Below is a small trained network, with its code and all its weights. Each question gives an input and a class and asks what happens when units are switched off, that is, made to give their printed mean instead of their output.

import numpy as np


def w(rows, s, z=0):
    codes = np.array(rows[::2]) - 128.0
    scale = np.full(codes.shape[1], s)
    scale[-1] = z or s
    return codes * scale


def f(y):
    return np.maximum(y, 0)


def log_softmax(a):
    a = a - a.max(-1, keepdims=True)
    return a - np.log(np.exp(a).sum(-1, keepdims=True))


def net(x, mask):
    res = np.array(x, float).reshape(1, 5) / 4 @ E
    y = f(res @ A[0][:, :-1].T + A[0][:, -1])
    res = res + np.where(mask, y, B[0][:, -1]) @ B[0][:, :-1]
    return log_softmax(res[-1] @ U[:, :-1].T + U[:, -1])


A, B = {}, {}
E = w([
[49,179,132,141,176,54,114,74,106,196],'x0',
[187,99,74,254,88,105,155,111,103,126],'x1',
[120,122,106,125,131,137,114,112,127,118],'x2',
[88,138,180,145,30,109,146,67,175,70],'x3',
[132,111,137,139,167,140,115,97,126,108],'x4',
],0.013)
A[0] = w([
[201,80,50,126,199,138,117,219,75,176,92],'n1',
[90,149,146,77,183,94,135,156,77,179,130],'n2',
[111,144,200,28,109,151,74,148,157,81,52],'n3',
[120,126,120,112,174,117,120,132,149,117,114],'n4',
[166,67,130,54,141,208,134,225,133,65,39],'n5',
[100,150,177,2,150,142,132,150,188,77,182],'n6',
[98,95,108,143,100,131,182,160,158,115,123],'n7',
[155,89,140,184,65,136,166,128,105,64,131],'n8',
[144,115,155,156,97,97,128,88,130,132,77],'n9',
[88,144,97,122,175,154,141,134,101,174,129],'n10',
[39,118,164,115,85,98,194,79,180,80,178],'n11',
[119,135,128,161,67,128,191,124,138,102,110],'n12',
[97,165,140,163,127,20,83,74,97,160,40],'n13',
[102,202,131,154,126,69,130,35,66,172,172],'n14',
[76,179,148,51,203,84,72,163,81,161,141],'n15',
[116,117,114,135,155,157,65,108,129,149,140],'n16',
[102,152,129,69,194,115,118,115,96,231,132],'n17',
[161,112,66,209,139,67,164,110,66,153,6],'n18',
[77,174,118,165,137,59,146,57,122,174,53],'n19',
[85,110,127,103,119,167,179,129,151,143,142],'n20',
[167,94,93,135,159,183,129,160,83,187,193],'n21',
[193,100,148,184,58,146,118,107,146,74,116],'n22',
[121,59,71,220,123,64,150,138,92,148,126],'n23',
[49,160,183,135,79,112,145,70,195,83,14],'n24',
[87,146,165,55,122,110,133,118,190,72,121],'n25',
],0.0087,0.011)
B[0] = w([
[222,144,92,219,219,228,158,182,76,49,210],'n1',
[84,95,117,104,102,56,137,112,133,147,197],'n2',
[240,89,80,239,170,189,234,192,28,28,191],'n3',
[106,121,135,119,123,140,125,91,121,136,147],'n4',
[134,241,188,75,165,149,45,169,192,196,203],'n5',
[137,188,151,137,192,171,104,151,154,137,249],'n6',
[105,105,120,120,143,115,172,119,144,104,150],'n7',
[90,49,92,138,89,128,189,99,91,138,188],'n8',
[81,91,74,144,114,101,177,152,124,101,139],'n9',
[87,92,122,86,87,114,139,116,140,157,170],'n10',
[161,146,95,158,123,158,156,170,79,34,202],'n11',
[134,100,95,113,131,117,140,100,93,144,159],'n12',
[223,155,93,224,205,187,142,220,72,45,169],'n13',
[115,179,152,109,158,128,79,142,193,185,206],'n14',
[71,83,100,61,54,68,130,57,143,193,230],'n15',
[135,132,142,87,76,114,119,135,128,142,155],'n16',
[51,74,119,55,65,45,149,90,93,156,211],'n17',
[84,193,198,70,173,120,26,134,230,218,162],'n18',
[198,163,121,217,204,224,169,223,82,86,172],'n19',
[123,162,109,136,81,143,86,128,128,120,155],'n20',
[130,207,160,144,171,118,44,159,181,180,209],'n21',
[74,25,129,122,92,67,195,61,69,122,188],'n22',
[198,176,125,145,149,164,116,199,115,82,189],'n23',
[149,210,187,41,167,105,1,153,234,232,162],'n24',
[150,170,132,119,204,168,119,203,144,100,190],'n25',
],0.0078,0.017)
U = w([
[116,198,174,104,150,137,58,124,203,164,228],'0',
[167,129,89,181,150,187,164,150,66,38,215],'1',
[65,27,111,98,51,39,142,11,103,141,2],'2',
],0.011,0.0003)

Each question gives the input, the list of numbers given to net, and the class t.
The units are the neurons (one row each of A and B). Each row of codes is followed by its name. A weight is (code - 128) times the scale printed after its matrix; where a second scale follows, it is the last column's (A, B and U).
mask holds one flag per neuron, in row order. A switched-off neuron (its flag False) gives its mean, the last column of its row in B, instead of its output. The means were averaged over made-up inputs and are rounded, as every weight is.
A unit's drop is (log p(t) with every unit on - log p(t) with that unit switched off) / (log p(t) with every unit on - log p(t) with every unit switched off).
The circuit of an input: a set's keep is (log p(t) with only the set's units on - log p(t) with every unit switched off) / (log p(t) with every unit on - log p(t) with every unit switched off). Starting from the 12 units with the biggest drops (on a tie, the unit counted first), units are removed one at a time, each time the one whose removal leaves the highest keep (on an exact tie, the one counted first), for as long as the keep stays at least 0.8.
circuit, biggest first: the units of the circuit, biggest drop first
most important unit: the unit with the biggest drop
k most important neurons: the k neurons with the biggest drops, biggest first
drop of u: that unit's drop, to one decimal
input [-2,8,8,1,4], class 2: most important unit -> n22
input [4,1,8,1,6], class 1: 4 most important neurons -> (n5; n21; n24; n18)
input [-8,0,2,-5,-1], class 0: 4 most important neurons -> (n5; n21; n3; n11)
input [1,8,-3,0,-8], class 0: 4 most important neurons -> (n18; n3; n11; n1)
input [3,6,7,-5,-6], class 0: 3 most important neurons -> (n18; n3; n21)
input [-3,-8,2,8,4], class 1: 2 most important neurons -> (n3; n11)
input [7,1,8,2,8], class 1: 2 most important neurons -> (n13; n19)
input [3,7,-5,-7,2], class 0: 3 most important neurons -> (n18; n21; n3)
input [-1,-2,-5,1,6], class 1: 2 most important neurons -> (n5; n14)
input [5,7,1,-8,4], class 0: 2 most important neurons -> (n18; n21)
input [6,-8,2,-1,-5], class 2: 2 most important neurons -> (n15; n17)
input [-1,5,-6,1,-3], class 2: 2 most important neurons -> (n1; n3)
input [8,5,8,6,-1], class 1: 3 most important neurons -> (n13; n19; n11)
input [6,0,8,-7,-2], class 2: circuit, biggest first -> (n17)
input [-6,-3,2,-1,0], class 0: 2 most important neurons -> (n5; n11)
input [-8,-7,3,6,4], class 1: drop of n3 -> 6.0
input [-4,-4,-7,6,3], class 1: drop of n3 -> 0.3
input [5,5,-4,-7,1], class 0: drop of n20 -> 0.0
input [5,7,7,-6,3], class 0: drop of n18 -> 2.6
input [-7,-8,1,7,-5], class 1: most important neuron -> (n3)
